Rows are numbered. After the first five, each row is followed by the numbers of the four nearest rows among all rows above it, by straight-line distance, nearest first.
0: [ 0.53 -1.45 -2.41 -1.58  1.37  0.81  1.40 -0.42  1.78 -1.27 -3.04  0.08
  0.18  1.23  0.77  0.43  0.43  0.83  0.30  0.95 -0.85 -2.39  0.55 -0.90
 -0.94  0.91 -1.49 -0.01  1.14 -1.24  1.26  1.15]
1: [-0.31  0.12  2.23  2.53 -0.81  1.46 -2.94 -0.92  1.60  1.19  0.22 -1.10
 -1.37 -1.60  1.49  1.12 -0.40 -0.28  0.80  0.97 -0.01  3.41  2.90 -0.70
  1.29  0.06 -1.42  0.93 -0.46  0.65 -0.36 -0.98]
2: [ 0.67  0.86  0.13  0.09 -0.07 -0.85  2.56 -1.85 -0.46  0.57 -3.56 -0.55
 -0.20  1.08  0.98  1.73  1.01  1.87  0.42 -0.81  0.50 -0.84  3.07  1.15
 -0.98  2.41 -2.84  0.31  1.37  1.56  1.00  0.74]
3: [ 0.14 -0.55  0.96  0.79  1.82  0.11  1.93  2.65 -1.04  0.78  1.06 -0.83
 -0.49  0.22 -1.64 -0.19  0.04  4.19  0.04 -2.85  2.13 -6.79  2.01 -0.20
 -0.84  3.09  0.59 -0.91  2.36 -0.30  1.69 -0.28]
4: [ 0.44  2.03 -0.62  0.73 -0.36  2.83 -2.74 -0.46  0.15  0.25  0.22  0.42
 -3.71 -1.49 -0.32 -0.21  3.61 -1.96  0.15  0.71 -1.90  6.57  0.77  1.34
  0.50 -1.85  0.08  0.87 -0.22 -1.04 -0.73  1.17]
5: [-0.50  0.80 -0.66  1.20 -0.29  3.20 -3.35 -0.87  1.02 -1.13 -1.23  1.88
 -1.39 -2.01 -0.90 -1.20  1.03 -2.54 -2.38  0.40 -2.38  6.67 -0.75  0.77
  0.93 -3.83 -0.21  2.16 -1.68 -2.14 -0.40  1.01] : 4 1 0 2
6: [ 2.42 -2.14  0.96  0.10  1.33 -2.27  0.42 -1.48 -0.78  0.63  1.18  0.52
  0.84  1.48 -0.86 -0.66  0.62  3.83  1.80 -2.50  2.53 -9.48  3.62  1.60
 -1.65  1.76  1.10 -0.36  0.80 -0.56  2.93 -0.46] : 3 2 0 1
7: [-0.87  0.67  0.00  2.15 -0.51  0.66 -4.72 -0.82  0.29  0.57  2.18  0.85
 -0.27 -0.35  0.45  0.30  1.07  0.61  1.17 -0.34  1.84  2.44  1.98  1.35
  0.76 -0.87  0.11  2.62 -0.80  0.25  0.01  0.36] : 1 4 5 2
8: [-1.09  0.63  0.32  0.10  0.52  0.38  0.70 -0.03  0.59  2.76 -1.72 -1.36
 -0.92 -0.35  1.38  1.08  0.37 -0.43  2.13 -1.06  2.28  2.24  5.33 -0.25
  0.17 -1.02 -0.30 -0.91  0.32 -0.68 -1.65  0.14] : 1 2 7 0
9: [-0.07  0.23  2.36 -1.40  0.67 -1.97  2.27  2.53 -2.37 -2.72 -3.32 -0.27
  3.57 -1.25 -2.19  0.64 -1.86  1.08  3.27 -3.62 -3.31 -3.22 -1.38 -0.75
  1.46  1.03  0.07  0.13  4.34 -2.12  1.07  0.07] : 0 3 2 6
10: [-0.78  1.52  0.82  1.41 -0.33 -3.59 -0.01 -0.10 -0.52  1.96 -0.91 -0.60
 -1.53  1.04  2.05  3.06  0.53  2.00  1.38 -2.15 -0.21 -0.10  4.32 -1.49
 -1.83  2.68 -2.13  0.51  1.47  1.65  1.22  0.96] : 2 8 1 0
11: [-1.13  0.48 -1.11 -1.16 -0.57 -0.39 -1.29 -1.11  1.78 -2.39  2.30 -1.04
 -0.81  0.69 -0.35 -1.98  0.17 -1.37 -3.15  1.31  0.57  5.22 -5.97 -0.51
 -0.87 -2.48  0.25  1.04 -3.36 -0.66 -1.75  0.21] : 5 4 7 1
12: [ 0.28 -0.81  2.09  0.35  0.58 -1.85  0.57  0.64 -1.59  2.35  0.75 -0.18
  0.63 -1.30 -0.45  1.16  0.70  2.03 -0.14 -1.31  0.50 -5.38  1.72  0.45
  0.69  4.02  0.75  0.41  0.21  0.92  0.94  0.34] : 3 6 2 10
13: [ 0.14 -0.11 -1.84 -1.77 -0.45  0.17 -1.50 -0.83  1.41 -2.21  1.73  0.67
 -1.81  0.29  0.77 -0.06  0.27 -0.17 -0.36  3.27 -0.25  4.65 -2.77 -1.07
 -2.03 -2.66 -1.18 -0.42 -2.32  0.67 -2.22 -0.43] : 11 4 5 7
14: [-0.64  0.02 -1.14 -0.52 -0.71  1.23 -0.87 -0.07  1.18  2.19 -0.35 -0.06
 -3.08 -0.38  1.88  0.88 -0.17  0.58  0.63 -0.08 -0.34  1.77  3.72  0.15
 -0.61 -0.11 -1.19  0.84  0.93  0.70 -0.73  1.61] : 8 1 7 10
15: [ 0.62  0.14  2.67 -1.30 -0.93 -2.38 -3.83 -2.08 -0.05  3.88  2.02  0.02
 -2.24 -0.93  1.69  3.64  0.63  2.06  1.03 -2.90  0.09  2.79  4.80  0.25
 -0.32  1.42 -0.51  1.98  2.08  0.76  0.81 -1.18] : 10 14 1 7
16: [-0.75 -0.77  0.00  2.19 -1.74  0.03 -2.06 -1.06 -0.98  1.95  1.47 -0.34
 -2.44 -1.98  0.07  3.06  1.43 -1.01  0.84 -1.49 -0.04  4.06  3.07  1.08
  1.32 -0.31  0.24 -1.28 -0.55 -0.72  0.55  0.77] : 1 7 14 8
17: [ 1.33 -1.02  2.06 -0.84  1.02 -0.42  2.41 -0.65  0.73  1.52 -2.22  0.59
  1.30  1.95  2.09  1.25  0.71  1.19  0.77 -0.01  0.40 -2.57  4.16 -0.60
 -2.16 -0.42 -0.33 -1.94  0.88 -0.78 -0.72 -0.64] : 2 0 8 10
18: [ 0.14 -0.15 -1.26  0.01  2.37  0.90  2.82  0.58 -2.42 -0.98 -0.79  0.10
  1.30  0.05 -1.97 -0.73 -0.19  1.73 -0.68 -1.98  2.20 -6.09 -0.06  0.32
 -1.91  3.24  2.03 -0.83  0.59  1.11  1.41 -0.71] : 3 12 6 0
19: [ 1.02 -0.14  0.71 -1.77  0.45 -1.40  2.65 -0.87 -0.39 -0.79  1.47 -0.71
  0.86  1.57 -0.44 -0.86  0.44  3.69  0.82 -1.52  3.21 -6.89  4.34 -0.59
 -0.43  0.75  2.12 -0.18  2.49 -1.31  3.34 -0.12] : 6 3 18 12
20: [ 0.67 -2.36  2.47  0.99 -0.61 -0.43  1.36  1.32 -0.74  3.43 -0.25 -0.68
  0.09  0.04 -0.07  1.19 -1.20  4.37  2.29 -2.26  0.59 -6.81  3.98 -0.22
  0.11  4.36  1.55  1.32  1.50  2.47  2.89 -0.39] : 12 3 6 19
21: [-1.74  0.96  1.18  2.28 -0.28 -0.12 -2.63 -0.30  1.15  1.38  0.77  1.40
 -1.52 -0.71  1.68  1.37  0.25  1.83  0.60 -1.93  0.46  2.83  5.06  1.04
  0.26  0.17  0.31  1.23 -1.35  1.04 -0.29  0.41] : 7 1 14 16
22: [ 0.24 -1.02  0.40  1.51  2.58  0.57  1.27  0.14 -1.04  1.77  0.55 -1.52
 -0.67 -0.70 -2.72 -1.81 -0.54  1.49  0.25 -0.45  0.94 -4.42  0.51 -0.10
  2.32  1.63  0.18  1.45 -1.31  1.59 -0.42 -1.16] : 12 18 3 20
23: [-0.72 -1.09  0.59  0.45  1.37  1.44  0.71  0.65 -0.62  0.42  0.83  0.52
 -0.04  0.67 -0.12 -1.28  1.03  2.75  0.94 -2.56  1.26 -5.75  1.36  1.92
 -0.10  1.17 -0.44 -0.94  1.51 -0.45  0.88 -1.42] : 3 18 12 22
24: [ 0.34  1.12 -1.51 -2.02 -1.53 -0.11 -2.63 -1.13 -0.52 -2.73  2.99 -0.51
 -0.75  0.27 -0.94  0.31  0.52  0.16 -1.13  0.93  0.31  3.11 -1.81  2.11
 -1.02 -1.41 -0.13  0.06 -2.34  0.34 -0.93 -0.71] : 13 11 7 4
25: [-0.47  0.65 -0.55  1.61  0.85  1.18 -2.34 -1.26  0.75 -1.25 -0.39 -0.01
 -1.43 -0.18  1.52  0.98  3.15 -2.11 -0.80  1.04  0.97  4.29 -1.81  0.32
  0.18 -2.68 -0.89 -0.56 -2.59 -0.39 -1.09  1.16] : 4 13 5 24
26: [-1.00 -2.59  2.27  0.85  0.39  1.04  0.48  1.42 -1.78  3.26 -0.61 -0.64
  0.51 -1.87 -1.61 -1.56 -1.78  1.11  2.53 -2.58  1.05 -3.12 -0.70 -0.31
  0.34  1.66  1.25  0.52  0.83  1.66  0.70 -0.73] : 22 12 23 20
27: [-0.25  1.36  0.84  0.29 -0.57 -1.51  2.00 -0.45  0.89  0.88 -1.46 -0.33
  1.17  2.17  0.82  1.07 -1.88  2.76  1.85 -0.08  2.09 -4.41  2.14  0.38
 -0.94  0.98 -1.09 -0.21 -0.31  1.09  1.87  0.74] : 2 17 12 23
28: [ 0.06 -0.30 -3.18 -0.30  1.73  3.08  2.34  0.71 -0.58 -1.68  1.34 -1.28
  0.06  0.80 -1.93 -3.21 -0.51  1.98  0.06 -2.21  3.01 -5.69  0.91  0.01
  0.20  2.92  0.52 -1.25  1.71  0.31  3.70 -1.05] : 18 23 3 19
29: [ 1.37 -0.04  0.12  0.78 -1.88 -0.38 -3.25 -1.03  0.91  1.22  3.29  0.24
 -0.77 -2.06 -0.17  0.58  2.70  0.76  0.21  2.31  0.73  2.24 -0.52  0.30
 -0.69 -1.07 -0.33  2.18 -1.54 -0.31  1.18  0.98] : 7 24 1 25
30: [-0.22  0.65  0.71 -0.17 -0.10 -0.32 -2.44 -1.34  0.84 -0.03  1.65 -0.30
 -1.77 -2.31  2.25  1.03  1.38 -0.47  0.82  0.77 -1.68  3.80  1.27  0.65
 -0.79 -1.19  0.18  1.20 -0.70  0.16  1.60 -0.34] : 29 1 7 16
31: [-0.50  1.07  1.69  2.43 -0.81 -0.83 -0.77  0.01  1.59  2.82 -1.03 -1.28
 -0.95  0.80  0.77  0.24 -0.02  0.13 -0.18  0.54 -0.71  1.96  4.86 -0.20
 -0.28 -0.52  0.93 -0.70 -0.68  1.27 -0.98 -1.84] : 1 8 21 14
32: [-0.76  0.55  0.12  2.03  0.22 -0.44 -1.43 -0.07 -0.60  1.94 -1.01 -1.77
 -2.28 -0.51  1.83  1.60  1.27 -0.79 -1.37  0.26  0.20  4.91  1.53  0.60
  0.22  1.06 -1.96  0.08 -1.14 -0.02 -1.75  0.61] : 1 16 14 25
33: [-1.05  1.09 -0.54  2.34 -1.03 -0.11 -4.69  0.74  0.55  1.56  2.67 -0.58
 -2.00 -0.48 -0.24  0.65  0.43 -0.10  1.15 -1.52 -0.18  1.69  3.72  2.48
  0.75 -0.21 -0.96  1.78 -2.37 -0.29 -0.30  1.36] : 7 21 16 1
34: [ 0.09  2.31 -1.19 -1.54 -0.77 -4.03 -1.32 -2.62  0.67 -1.69  3.99  1.75
  0.24 -0.84 -0.20  0.37  0.36  0.12 -1.22  2.28  0.24  1.67 -2.89 -0.13
 -0.62 -2.42  0.22 -1.22 -1.78  0.30 -2.99 -0.24] : 24 13 11 29
35: [-0.96  0.84 -1.13 -1.39  0.41 -0.01  1.36 -0.79 -0.81  0.66 -0.87  0.59
 -0.29  1.85  1.06  1.29 -0.31  0.69  0.22 -0.15 -0.26  1.38  4.63 -0.14
 -0.70  0.00 -1.57 -0.06  0.32  0.06  0.48 -1.66] : 14 8 2 17
36: [ 0.41  0.52  0.73 -0.74 -0.84  0.81 -0.26 -0.30  1.21  1.67 -2.13  0.49
  0.02  0.42  1.83  2.05 -1.33  3.52  1.83 -0.74  0.51 -0.25  3.89  1.84
 -1.16  0.12 -0.94  0.48 -0.58  1.71  1.09 -0.94] : 35 2 27 14
37: [ 0.70 -1.95 -0.27  0.67  2.05 -0.17  0.47  0.90 -1.13  1.26  0.96 -1.64
  0.24  1.01 -0.58  0.15 -0.88  3.52  0.10 -1.23  3.16 -7.89  1.99 -1.10
 -1.03  0.62 -0.03 -0.08  1.80  1.20  1.64 -0.93] : 3 23 6 19
38: [-0.20  0.77  0.58 -0.49 -2.90 -2.66 -3.85 -3.80  0.77 -0.29  3.05  1.86
 -0.64  0.91  0.38  1.26  1.12  1.25  1.06 -0.79  1.40  0.76 -2.83  0.14
 -2.06 -2.36  0.00 -0.97 -2.04 -0.11 -0.02 -0.25] : 34 24 29 7
39: [-0.53 -1.47 -0.71  0.69 -0.31  0.36  1.52 -0.37 -1.33  1.18  3.00 -1.15
 -0.34  1.19 -0.56 -1.14 -0.11  3.12 -1.29 -1.43  4.09 -8.32  2.75 -0.89
 -1.03  1.69  2.40 -0.76  2.88  0.23  2.36 -1.60] : 37 19 3 23
40: [-0.08 -0.19 -2.27 -0.40 -0.46 -2.03 -3.12 -3.27  0.94 -0.11  3.03  1.69
 -0.36 -0.37  1.39 -0.21  0.12  0.34 -3.00  0.19 -0.25  0.97 -3.61 -0.54
 -2.64 -2.57 -0.45 -0.61 -2.89 -0.33 -2.37 -0.77] : 34 38 13 24
41: [ 0.80 -2.50  2.39 -0.06 -0.77  1.52  1.30  2.49 -1.59  2.28 -1.26  1.71
  2.41 -1.64 -0.50  0.98 -0.95  0.55  1.64 -0.64 -2.05 -0.94 -1.86 -0.47
  0.49  2.08 -0.60 -0.01  0.32  1.60 -0.97  1.34] : 26 12 22 0
42: [ 0.05  1.25 -0.55 -1.30 -1.46 -0.95 -0.93 -0.15  0.49  0.78 -2.08 -0.24
 -2.06  0.63  0.72  3.94 -1.06  0.46  0.82 -1.14  0.59 -0.78  5.24 -0.35
  0.38  1.24 -0.08 -0.62 -0.02  1.16  1.48 -0.61] : 36 35 10 14
43: [-0.28  0.72 -3.26 -0.68 -0.56 -3.38 -2.69 -1.60  0.21 -0.34  3.89  2.41
 -1.51 -0.71  1.70 -0.31 -1.08 -2.15 -3.72  2.57  3.06  0.82 -5.44 -0.24
 -2.30 -1.00  1.74  0.92 -2.50 -0.53 -0.42 -0.34] : 40 34 11 24
44: [ 0.29  2.31 -1.20 -1.76 -2.95  2.53 -3.52 -0.88  0.40 -0.11  3.30  0.03
 -2.27 -0.09  0.98  1.84 -0.50  0.44 -2.29  1.67  2.52  1.76 -4.53 -0.85
 -0.79 -2.57  0.17  0.86 -2.60 -0.65 -0.86 -0.64] : 24 13 40 11
45: [ 0.00 -0.17 -0.34  0.49  2.48  1.56  1.21  1.53 -1.07  0.08  0.69 -0.25
 -0.78  0.05 -0.92 -2.13 -0.23  4.66 -0.23 -2.40  1.38 -5.79  1.10  1.09
  0.20  2.21  1.18 -2.00  1.38  0.67  2.55 -0.52] : 3 23 28 18
46: [-0.89  0.39  2.37  1.39 -1.88 -0.15 -1.99 -1.47  0.81  2.88 -0.42 -1.24
 -0.22 -0.35  2.47  1.04  0.49  1.66  0.72 -1.97  2.52  0.05  5.30  0.51
  0.67  0.71  0.00  0.97 -0.85  1.47  0.99  0.49] : 21 36 31 8
47: [ 1.23 -0.53  1.75  2.56 -1.44 -1.18 -4.42 -0.86  0.74  1.35  2.50  0.73
 -0.99 -0.92  0.39  0.46  3.60  1.03  0.39 -0.18  0.90  0.41  1.93  1.10
 -1.04 -1.35 -0.23  0.96 -2.60 -0.79  1.29  0.82] : 29 7 33 30
48: [ 0.43 -0.54  0.33  0.92  0.15 -0.99  2.50  0.40 -0.33  1.51  0.81 -1.13
 -0.49  1.97 -1.07  0.29 -1.76  4.27  1.04 -1.59  2.72 -7.91  2.15  0.60
 -0.55  1.38  0.74 -0.93  1.97 -1.05  3.23 -1.68] : 37 3 39 19
49: [-0.55 -0.23  0.29  0.85 -2.53 -0.06 -3.29 -1.09  0.59 -0.40  2.48 -1.11
 -2.19 -1.35  1.55  0.74  1.89  0.71  0.08  1.71  0.12  3.47  0.25  1.32
  0.05 -1.58  0.37  1.34 -2.59 -0.01  0.87 -0.98] : 30 29 7 47
50: [ 0.50  0.98  0.89 -0.12  1.44  2.50  1.54  1.24 -0.10 -0.35 -3.82  0.42
 -1.39  1.34  1.01  0.78  0.66 -0.26  0.32  1.16  0.15  0.77  4.47 -1.18
 -0.62  0.85 -0.97 -0.32  1.07  0.51 -0.31 -3.38] : 35 17 8 31
51: [ 0.44  0.98  0.98  0.69  0.73 -0.61 -2.54  0.36  1.29  3.42  1.39 -0.64
 -3.75  0.33  2.87  1.43  1.99  0.26  2.00 -2.24  0.01  3.80  3.63  0.20
 -0.39 -0.16  0.15  0.42 -0.48 -0.52 -0.15  0.19] : 21 14 16 30
52: [ 2.52 -0.14  2.13  0.56 -0.48 -2.28  0.44 -0.28 -2.50  5.24  2.81 -3.14
  2.09  0.73 -0.10  2.27  0.50  5.02  1.52 -3.40  3.40 -9.99  5.08  1.84
 -3.23  2.06  1.28  0.16  3.67  1.09  3.15  0.49] : 6 20 48 37
53: [-0.01 -1.20 -0.27 -1.86  1.40 -0.20  0.41  0.77 -1.26  1.52  2.20  0.02
  1.20 -0.14 -0.11 -0.22 -0.86  4.33  0.65 -1.74  2.16 -8.30  1.97 -0.63
  0.19  3.14  1.92 -1.11  0.79  2.14  2.33 -0.52] : 37 3 45 39
54: [-1.11 -0.28 -1.32  1.96 -0.65  1.35 -1.86  0.90 -0.67  0.95 -0.03  0.97
 -2.41 -0.82  1.46 -0.24  1.66 -0.47 -0.08 -0.78 -0.93  5.35  3.55  1.66
  0.58 -0.40 -0.02 -0.71 -1.94 -0.02 -0.22  1.24] : 16 32 21 4
55: [ 1.56 -0.74  2.22 -0.25  1.58 -1.23  4.08  1.94 -0.70  1.70 -2.93 -0.24
  2.48 -1.08 -0.37  0.29 -1.71 -0.90  1.76 -1.31 -0.80 -2.92 -1.38 -0.46
  1.26  2.59 -0.19  1.27  2.63  1.33  0.08  1.40] : 41 26 9 12
56: [-1.14  0.97 -1.71  1.47 -1.25  0.16 -1.46 -1.76 -0.21 -3.44  1.18  0.86
 -0.73 -1.12 -1.25  0.34  0.45 -2.39 -0.69  2.42  1.25  4.98 -1.44  0.13
  0.39 -4.01  0.48 -0.24 -4.15 -0.56 -2.38  0.88] : 25 13 24 11
57: [-1.11  0.12 -1.27 -2.02 -2.18 -3.72 -3.81 -3.14  1.16 -0.17  1.03  1.42
 -1.92  0.49 -0.77  0.66  0.86 -1.37 -0.93  1.89  0.48  3.45 -2.77 -1.50
 -0.98 -3.56  0.06 -0.48 -0.80  2.37 -2.41  1.37] : 34 13 40 38
58: [-0.17 -1.70  3.08  0.67 -0.19 -1.19  3.30  0.96 -2.37 -0.80 -1.60 -0.98
  4.28 -0.66 -1.72 -0.71 -0.11 -0.92  1.98 -3.10 -2.62 -3.44  0.96 -0.78
  0.12  1.59 -0.80 -0.97  4.18 -0.30 -0.62  2.15] : 9 55 41 26
59: [-0.47  0.64 -0.57  0.39  0.53  0.52 -0.08 -1.36 -0.48  0.21 -1.63 -0.78
 -1.88  1.59  2.20 -0.57 -0.23 -2.30  1.05  1.38 -1.24  2.41  4.10 -0.41
 -0.86  0.38 -1.18  0.51  1.62  0.15 -1.09 -0.72] : 35 14 50 8
60: [ 0.69  0.08  0.22 -0.08  0.61 -1.27 -2.74 -1.36  0.51 -0.10  1.77  0.52
  0.54 -0.39  0.05  1.61  0.05  0.74  1.18  1.94  0.36  1.65  0.13  0.81
 -2.07 -1.86  1.64 -0.17 -2.11 -1.48  0.27  0.08] : 29 30 49 24
61: [ 0.62 -1.96  2.93 -0.33 -0.15 -1.52  2.25  1.33 -1.93  2.05 -0.64 -0.30
  3.49  0.03 -0.35 -0.15 -1.49  0.66  2.72 -1.38 -0.82 -1.22 -0.48 -0.22
  1.90  3.51  1.25 -1.35  2.27  1.34 -1.92  0.39] : 55 41 58 26
62: [-1.04  0.19 -1.03  0.67 -0.75  0.79 -3.10 -0.65 -0.36 -1.73  1.76 -0.96
 -2.16 -1.27  1.25  0.54  0.43 -0.44 -1.41  0.84  0.39  4.43  1.46  1.22
 -1.30  0.48 -0.30  0.74 -0.08  0.35 -1.24 -0.62] : 49 30 32 24
